[[-17   4   1  -6  -1 -39 -24 -15]
 [  0   6   9   4   1 -38 -15 -11]
 [ 10  13  -5 -27 -57  67  30 -12]
 [ 37  14  25  20  -2 -31   6  -5]
 [ 13  13  -3 -23 -53  62  30 -11]]
=>
[[ 37  14  25  20  -2 -31   6  -5]
 [  0   6   9   4   1 -38 -15 -11]
 [-17   4   1  -6  -1 -39 -24 -15]
 [ 13  13  -3 -23 -53  62  30 -11]
 [ 10  13  -5 -27 -57  67  30 -12]]

[[-16  32  14  42 -19  24  35  40 -55 -36   0]
 [-73 -30  36  69  42  -2  43  15 -50  61 -66]
 [  2  -6   5   3  -3  -2   2  -4  -1  -2   4]
 [ 45  82  -8   9 -56  12 -24  65 -28 -71  42]
 [ -1   4  -1   0   2   3   1   0  -1   1  -1]
 [ -1   1   2  -1   0   0   1  -1  -1  -1   0]
 [-20  47 -20 -10 -18 -38  11  -4  27  -9 -29]
 [  0   1   3  -4   1   1   0   0  -1   0  -1]]
=>
[[-73 -30  36  69  42  -2  43  15 -50  61 -66]
 [-16  32  14  42 -19  24  35  40 -55 -36   0]
 [  2  -6   5   3  -3  -2   2  -4  -1  -2   4]
 [  0   1   3  -4   1   1   0   0  -1   0  -1]
 [ -1   1   2  -1   0   0   1  -1  -1  -1   0]
 [ -1   4  -1   0   2   3   1   0  -1   1  -1]
 [ 45  82  -8   9 -56  12 -24  65 -28 -71  42]
 [-20  47 -20 -10 -18 -38  11  -4  27  -9 -29]]

[[  0   2  -1   1   0   0   2   1]
 [  6   1  -2   0   9  -9   5  -3]
 [  3 -21  18  -7   5 -29  28  -4]
 [-83 -13  56 -28   4  -2  29 -10]]
=>
[[-83 -13  56 -28   4  -2  29 -10]
 [  3 -21  18  -7   5 -29  28  -4]
 [  0   2  -1   1   0   0   2   1]
 [  6   1  -2   0   9  -9   5  -3]]

[[-57  11  54  26 -48]
 [ 52 -45 -18 -31 -50]
 [-21 -62  27  40  16]
 [ 36 -13  40  62  62]
 [ 28  64   7  27  50]
 [-39  28  11 -32  34]
 [ 56 -21  21 -24 -36]
 [-55 -28 -40  51  56]
 [-21  13  19  57  34]
 [ 63 -30 -20  15 -52]
 [-22  18  -2 -58  34]
 [ 24  -1 -64 -58 -57]]
=>
[[-57  11  54  26 -48]
 [ 36 -13  40  62  62]
 [-21 -62  27  40  16]
 [ 56 -21  21 -24 -36]
 [-21  13  19  57  34]
 [-39  28  11 -32  34]
 [ 28  64   7  27  50]
 [-22  18  -2 -58  34]
 [ 52 -45 -18 -31 -50]
 [ 63 -30 -20  15 -52]
 [-55 -28 -40  51  56]
 [ 24  -1 -64 -58 -57]]

[[ 11  18  -5   9   4  23  -9]
 [ 10  21  11  12   2  31  -5]
 [-21  24  -2 -67  20 -76   5]
 [  0  28   5   0   3  24  -3]
 [ 13 -28   3  -1  12 -36  10]
 [ 12  18  -4  11   2  27  -2]
 [-19  17 -20 -64  20 -80 -14]]
=>
[[ 10  21  11  12   2  31  -5]
 [  0  28   5   0   3  24  -3]
 [ 13 -28   3  -1  12 -36  10]
 [-21  24  -2 -67  20 -76   5]
 [ 12  18  -4  11   2  27  -2]
 [ 11  18  -5   9   4  23  -9]
 [-19  17 -20 -64  20 -80 -14]]

[[ 11 -24   6 -25  30   0   8 -14]
 [ 10 -57  22 -11  40 -23 -68  38]
 [-27 -28   0 -34  28  15 -24  21]
 [ 22 -15   3  -8  35 -41 -30  41]
 [-30  36 -26  18 -43  19   7  19]
 [ 45 -13  19  -4  41 -58 -21  27]
 [-17 -13  -6 -27 -19  14 -29  34]
 [ 11  18 -14   6 -21  -8   7   9]
 [  4  26   8  17  10 -35  -8  31]
 [  5 -11   4  10 -33  34  16 -51]]
=>
[[ 10 -57  22 -11  40 -23 -68  38]
 [ 45 -13  19  -4  41 -58 -21  27]
 [  4  26   8  17  10 -35  -8  31]
 [ 11 -24   6 -25  30   0   8 -14]
 [  5 -11   4  10 -33  34  16 -51]
 [ 22 -15   3  -8  35 -41 -30  41]
 [-27 -28   0 -34  28  15 -24  21]
 [-17 -13  -6 -27 -19  14 -29  34]
 [ 11  18 -14   6 -21  -8   7   9]
 [-30  36 -26  18 -43  19   7  19]]

[[-31  36  67  11 -39  68  -5 -30  -8  56 -38  -6]
 [-67 -82 -19  30  78 -43  23 -59   3 -78 -65  74]
 [-54 -58 -28 -85 -57 -60 -76  13 -17 -60 -28 -72]
 [ 24  25 -30  -4  30  41 -41  55  25  64 -49  59]
 [ 35 -58  20  15 -39 -82  39  71  39 -22  81 -28]]
=>
[[-31  36  67  11 -39  68  -5 -30  -8  56 -38  -6]
 [ 35 -58  20  15 -39 -82  39  71  39 -22  81 -28]
 [-67 -82 -19  30  78 -43  23 -59   3 -78 -65  74]
 [-54 -58 -28 -85 -57 -60 -76  13 -17 -60 -28 -72]
 [ 24  25 -30  -4  30  41 -41  55  25  64 -49  59]]

[[ -4 -19  32 -20   0  37  34  18]
 [ 19  -5 -33   3   4   4  21 -62]
 [-45 -18 -20 -12 -41  26   0  -1]
 [ 20 -24 -29  -3 -11  -7 -14  25]
 [-21  24 -21 -55   4  32  18   3]
 [-31  11  21  -3   3  51 -74 -18]
 [-45 -26  40  14 -21  -5  21 -37]
 [-23 -17 -18  49  38   0  50  -1]
 [-31 -47  10  33 -48 -17  -2 -12]]
=>
[[-45 -26  40  14 -21  -5  21 -37]
 [ -4 -19  32 -20   0  37  34  18]
 [-31  11  21  -3   3  51 -74 -18]
 [-31 -47  10  33 -48 -17  -2 -12]
 [-23 -17 -18  49  38   0  50  -1]
 [-45 -18 -20 -12 -41  26   0  -1]
 [-21  24 -21 -55   4  32  18   3]
 [ 20 -24 -29  -3 -11  -7 -14  25]
 [ 19  -5 -33   3   4   4  21 -62]]

[[  1  -1   0  -2   0   1  -1   0   1  -1  -1  -1   1  -1   1   1]
 [ 16 -22  13  43 -38 -58  61  -8 -43  55 -40  51 -14  13 -34 -45]
 [  0 -85  65  79  34  -5  36 -65 -28  -3 -65  68 -20 -44 -76 -46]]
=>
[[  0 -85  65  79  34  -5  36 -65 -28  -3 -65  68 -20 -44 -76 -46]
 [ 16 -22  13  43 -38 -58  61  -8 -43  55 -40  51 -14  13 -34 -45]
 [  1  -1   0  -2   0   1  -1   0   1  -1  -1  -1   1  -1   1   1]]
